Below are the code and all the weights of a small trained network. Each question names an input and a target symbol and asks about switching units off, where a switched-off unit gives its printed mean instead of its output.

import numpy as np


def w(rows, s, z=0):
    codes = np.array(rows[::2]) - 128.0
    scale = np.full(codes.shape[1], s)
    scale[-1] = z or s
    return codes * scale


def norm(h):
    return h / np.sqrt((h * h).mean(-1, keepdims=True) + 1e-5)


def f(y):
    return np.maximum(y, 0)


def softmax(a):
    e = np.exp(a - a.max(-1, keepdims=True))
    return e / e.sum(-1, keepdims=True)


def log_softmax(a):
    a = a - a.max(-1, keepdims=True)
    return a - np.log(np.exp(a).sum(-1, keepdims=True))


def net(x, mask):
    ids = ['ΓΞΠΣΦαβδεζηθλμψω'.index(c) for c in x.split()]
    T = len(ids)
    res = E[ids] + P[:T]
    r = norm(res)
    for j in range(2):
        rows = slice(2 * j, 2 * j + 2)
        q, k, v = (r @ M[0][rows].T for M in (Q, K, V))
        z = softmax(np.where(np.tri(T) > 0, q @ k.T / 2**0.5, -1e9)) @ v
        o = O[0][rows]
        res = res + np.where(mask[j], z, o[:, -1]) @ o[:, :-1]
    y = f(norm(res) @ A[0][:, :-1].T + A[0][:, -1])
    res = res + np.where(mask[2:6], y, B[0][:, -1]) @ B[0][:, :-1]
    return log_softmax(norm(res)[-1] @ U[:, :-1].T + U[:, -1])


Q, K, V, O, A, B = {}, {}, {}, {}, {}, {}
E = w([
[96,121,124],'Γ',
[145,165,186],'Ξ',
[75,98,102],'Π',
[75,107,114],'Σ',
[146,161,178],'Φ',
[98,123,128],'α',
[144,164,185],'β',
[74,104,105],'δ',
[88,125,139],'ε',
[143,167,249],'ζ',
[77,114,128],'η',
[166,211,185],'θ',
[101,55,114],'λ',
[123,173,28],'μ',
[112,238,248],'ψ',
[178,107,116],'ω',
],0.014)
P = w([
[151,98,76],'0',
[103,73,49],'1',
[86,63,49],'2',
[70,67,76],'3',
[54,64,87],'4',
[46,69,98],'5',
[39,92,123],'6',
[61,47,125],'7',
[33,109,156],'8',
[3,140,167],'9',
[50,64,193],'10',
[16,132,149],'11',
],0.0045)
Q[0] = w([
[231,162,144],'h1',
[105,105,83],'h1',
[7,129,149],'h2',
[17,16,76],'h2',
],0.017)
K[0] = w([
[204,60,144],'h1',
[134,182,117],'h1',
[73,52,188],'h2',
[173,5,179],'h2',
],0.018)
V[0] = w([
[105,41,196],'h1',
[237,9,118],'h1',
[183,60,70],'h2',
[182,7,190],'h2',
],0.017)
O[0] = w([
[204,89,170,184],'h1',
[248,152,113,3],'h1',
[157,126,55,111],'h2',
[247,102,87,161],'h2',
],0.017,0.0075)
A[0] = w([
[70,115,139,219],'n1',
[98,250,154,193],'n2',
[149,95,186,109],'n3',
[124,171,149,9],'n4',
],0.017,0.0012)
B[0] = w([
[168,92,60,254],'n1',
[134,252,142,185],'n2',
[166,116,150,189],'n3',
[114,129,170,144],'n4',
],0.019,0.0085)
U = w([
[162,111,118,18],'Γ',
[148,117,111,7],'Ξ',
[148,120,109,19],'Π',
[119,70,146,71],'Σ',
[149,133,127,2],'Φ',
[88,36,164,127],'α',
[147,127,136,81],'β',
[62,134,154,153],'δ',
[159,55,199,226],'ε',
[156,112,114,75],'ζ',
[245,173,73,251],'η',
[138,121,108,75],'θ',
[182,139,94,125],'λ',
[100,150,129,205],'μ',
[50,204,65,213],'ψ',
[152,135,125,56],'ω',
],0.012,0.0036)

Each question gives the input, a string of symbols that net reads in full, and the target symbol t.
The units are the heads (2 rows each of Q, K, V and O) and the neurons (one row each of A and B). Each row of codes is followed by its name. A weight is (code - 128) times the scale printed after its matrix; where a second scale follows, it is the last column's (O, A, B and U).
mask holds one flag per unit, heads first, then neurons. A switched-off unit (its flag False) gives its mean, the last column of its rows in O or B, instead of its output. The means were averaged over made-up inputs and are rounded, as every weight is.
A unit's drop is (log p(t) with every unit on - log p(t) with that unit switched off) / (log p(t) with every unit on - log p(t) with every unit switched off).
The circuit of an input: a set's keep is (log p(t) with only the set's units on - log p(t) with every unit switched off) / (log p(t) with every unit on - log p(t) with every unit switched off). Starting from all 6 units, units are removed one at a time, each time the one whose removal leaves the highest keep (on an exact tie, the one counted first), for as long as the keep stays at least 0.8.
units of the circuit, in order: the units of the circuit, biggest drop first
unit that matters most: the unit with the biggest drop
heads that matter: for each layer, one digit per head in row order, 1 if its drop is at least 0.15 and else 0, layers parted by /
drop of u: that unit's drop, to one decimal
input ε Σ ζ ε, target ε: unit that matters most : h2
input β β ζ μ θ ω ω β, target η: heads that matter : 10
input δ ψ μ β μ μ β, target ψ: heads that matter : 00
input μ ε ε, target ψ: heads that matter : 11
input α ω Π Φ, target η: heads that matter : 10
input Σ α Σ ω η, target η: heads that matter : 01
input μ Γ ζ, target ψ: heads that matter : 01
input β ζ Γ ζ Γ, target ε: heads that matter : 01
input ε β η Φ α μ η, target ψ: units of the circuit, in order : [h1; h2; n2]
input ζ δ ω Γ, target η: drop of h1 : 0.0
input μ ζ μ ε Φ η η μ, target ψ: drop of h1 : 1.5
input η Σ μ, target ψ: drop of h2 : 0.1
input ε Φ δ Ξ δ Γ ε ζ ω θ Σ, target η: drop of h2 : 1.0
input μ Ξ ε, target ψ: unit that matters most : h1
